Here is a tiny trained network, its code and every weight. The questions are about switching its units off for an input and a target symbol, where a switched-off unit gives its printed mean instead of its output.

import numpy as np


def w(rows, s, z=0):
    codes = np.array(rows[::2]) - 128.0
    scale = np.full(codes.shape[1], s)
    scale[-1] = z or s
    return codes * scale


def softmax(a):
    e = np.exp(a - a.max(-1, keepdims=True))
    return e / e.sum(-1, keepdims=True)


def log_softmax(a):
    a = a - a.max(-1, keepdims=True)
    return a - np.log(np.exp(a).sum(-1, keepdims=True))


def net(x, mask):
    ids = ['γεθμξπτω'.index(c) for c in x.split()]
    T = len(ids)
    res = E[ids] + P[:T]
    u = 0
    for l in range(3):
        r = res
        for j in range(2):
            rows = slice(2 * j, 2 * j + 2)
            q, k, v = (r @ M[l][rows].T for M in (Q, K, V))
            z = softmax(np.where(np.tri(T) > 0, q @ k.T / 2**0.5, -1e9)) @ v
            o = O[l][rows]
            res = res + np.where(mask[u + j], z, o[:, -1]) @ o[:, :-1]
        u += 2
    return log_softmax(res[-1] @ U[:, :-1].T + U[:, -1])


Q, K, V, O = {}, {}, {}, {}
E = w([
[142,145,107,182,81],'γ',
[84,145,204,141,84],'ε',
[80,99,153,189,107],'θ',
[138,196,103,113,30],'μ',
[46,178,115,104,129],'ξ',
[143,196,199,177,183],'π',
[45,158,66,185,144],'τ',
[235,166,245,155,154],'ω',
],0.012)
P = w([
[255,12,111,213,73],'0',
[125,181,148,95,123],'1',
[91,179,121,121,113],'2',
[109,194,117,150,132],'3',
[84,204,83,156,123],'4',
[78,213,96,145,100],'5',
[120,200,124,176,81],'6',
[76,186,99,152,47],'7',
[90,164,90,164,53],'8',
[67,194,82,136,40],'9',
[127,228,69,137,82],'10',
[96,197,77,147,49],'11',
],0.007)
Q[0] = w([
[108,102,154,74,121],'L0H0',
[63,174,172,171,68],'L0H0',
[114,248,122,148,88],'L0H1',
[107,56,111,77,204],'L0H1',
],0.012)
K[0] = w([
[71,22,157,208,156],'L0H0',
[214,81,11,164,99],'L0H0',
[142,1,129,125,33],'L0H1',
[62,214,76,192,188],'L0H1',
],0.0078)
V[0] = w([
[141,18,62,255,64],'L0H0',
[21,68,98,99,193],'L0H0',
[90,226,113,61,154],'L0H1',
[174,154,203,87,141],'L0H1',
],0.0083)
O[0] = w([
[183,163,112,130,186,245],'L0H0',
[136,102,214,162,107,2],'L0H0',
[138,200,166,142,161,3],'L0H1',
[3,100,102,126,175,99],'L0H1',
],0.013,0.0067)
Q[1] = w([
[83,255,178,118,199],'L1H0',
[78,250,77,134,194],'L1H0',
[117,92,120,248,67],'L1H1',
[235,106,180,154,231],'L1H1',
],0.0056)
K[1] = w([
[227,142,102,135,173],'L1H0',
[227,78,103,195,121],'L1H0',
[11,205,149,2,89],'L1H1',
[159,148,74,123,183],'L1H1',
],0.0092)
V[1] = w([
[2,124,111,122,137],'L1H0',
[132,221,82,66,179],'L1H0',
[163,60,124,116,169],'L1H1',
[100,179,154,150,106],'L1H1',
],0.01)
O[1] = w([
[52,178,92,43,143,6],'L1H0',
[74,147,28,228,238,220],'L1H0',
[149,29,58,184,189,125],'L1H1',
[254,184,204,22,26,92],'L1H1',
],0.0063,0.011)
Q[2] = w([
[188,131,143,120,171],'L2H0',
[82,89,194,196,129],'L2H0',
[253,68,172,55,183],'L2H1',
[209,188,79,219,146],'L2H1',
],0.0073)
K[2] = w([
[2,131,92,130,62],'L2H0',
[174,125,150,146,157],'L2H0',
[92,141,161,130,71],'L2H1',
[188,102,116,234,148],'L2H1',
],0.0075)
V[2] = w([
[132,148,224,149,115],'L2H0',
[237,150,163,187,198],'L2H0',
[167,21,185,10,67],'L2H1',
[172,39,118,153,254],'L2H1',
],0.0059)
O[2] = w([
[236,214,151,164,170,84],'L2H0',
[180,149,43,147,242,170],'L2H0',
[123,83,168,254,20,52],'L2H1',
[203,86,198,75,154,252],'L2H1',
],0.0066,0.027)
U = w([
[134,102,146,127,137,185],'γ',
[127,227,83,132,121,140],'ε',
[185,207,101,32,35,117],'θ',
[143,253,84,247,63,136],'μ',
[225,205,145,176,80,59],'ξ',
[85,98,75,216,18,237],'π',
[183,21,151,99,20,82],'τ',
[70,78,172,84,106,2],'ω',
],0.0055,0.0075)

Each question gives the input, a string of symbols that net reads in full, and the target symbol t.
The units are the heads (2 rows each of Q, K, V and O). Each row of codes is followed by its name. A weight is (code - 128) times the scale printed after its matrix; where a second scale follows, it is the last column's (O and U).
mask holds one flag per head, layer by layer. A switched-off head (its flag False) gives its mean, the last column of its rows in O, instead of its output. The means were averaged over made-up inputs and are rounded, as every weight is.
A unit's drop is (log p(t) with every unit on - log p(t) with that unit switched off) / (log p(t) with every unit on - log p(t) with every unit switched off).
The circuit of an input: a set's keep is (log p(t) with only the set's units on - log p(t) with every unit switched off) / (log p(t) with every unit on - log p(t) with every unit switched off). Starting from all 6 units, units are removed one at a time, each time the one whose removal leaves the highest keep (on an exact tie, the one counted first), for as long as the keep stays at least 0.8.
circuit, biggest first: the units of the circuit, biggest drop first
most important unit: the unit with the biggest drop
which heads matter: for each layer, one digit per head in row order, 1 if its drop is at least 0.15 and else 0, layers parted by /
drop when u is switched off: that unit's drop, to one decimal
input θ ε μ μ, target τ: most important unit	L0H1
input π ε γ μ ε γ μ ξ μ θ, target θ: circuit, biggest first	[L1H1; L0H1; L2H0; L1H0]
input ω π γ ω ω θ, target ω: circuit, biggest first	[L0H1; L2H0; L0H0; L1H0]
input τ μ ξ γ π ξ ε ω γ μ ε ξ, target ξ: circuit, biggest first	[L0H1; L1H0; L0H0; L2H0]
input ε μ μ μ μ γ γ θ τ γ τ, target π: circuit, biggest first	[L2H1; L1H0; L0H0]
input π γ ξ μ μ τ τ τ τ, target θ: circuit, biggest first	[L1H1; L0H1; L2H0; L1H0]
input τ μ ω γ θ ω, target ξ: circuit, biggest first	[L0H1; L1H0; L2H0; L0H0]
input ε τ μ μ γ ω γ, target π: which heads matter	01 / 10 / 01
input ε π μ θ, target π: circuit, biggest first	[L2H1; L1H0]
input μ ξ π γ μ θ μ ε μ θ, target ε: circuit, biggest first	[L0H0; L2H1; L1H0]
input τ ε τ ω, target ξ: circuit, biggest first	[L1H0; L0H1; L2H0; L0H0]
input ε μ π ω ξ ξ, target π: which heads matter	11 / 10 / 01
input τ ε ε μ μ γ μ π, target ξ: circuit, biggest first	[L0H1; L1H0; L2H0; L0H0]
input ω γ γ τ γ, target ω: which heads matter	11 / 11 / 10
input ξ ξ μ γ μ ω μ μ μ ε γ, target μ: which heads matter	11 / 10 / 01
input τ μ ε γ μ μ, target ξ: circuit, biggest first	[L0H1; L1H0; L0H0; L2H0]
input ξ τ θ μ θ μ μ γ τ π, target μ: most important unit	L2H1
input ω μ ε τ μ θ, target ω: drop when L1H0 is switched off	0.2
input τ μ ξ π ε, target ξ: drop when L0H0 is switched off	0.4
input τ μ μ μ γ τ μ ξ μ γ, target ξ: drop when L0H0 is switched off	0.3
input μ μ ξ θ ε ε γ ε, target ε: most important unit	L0H0
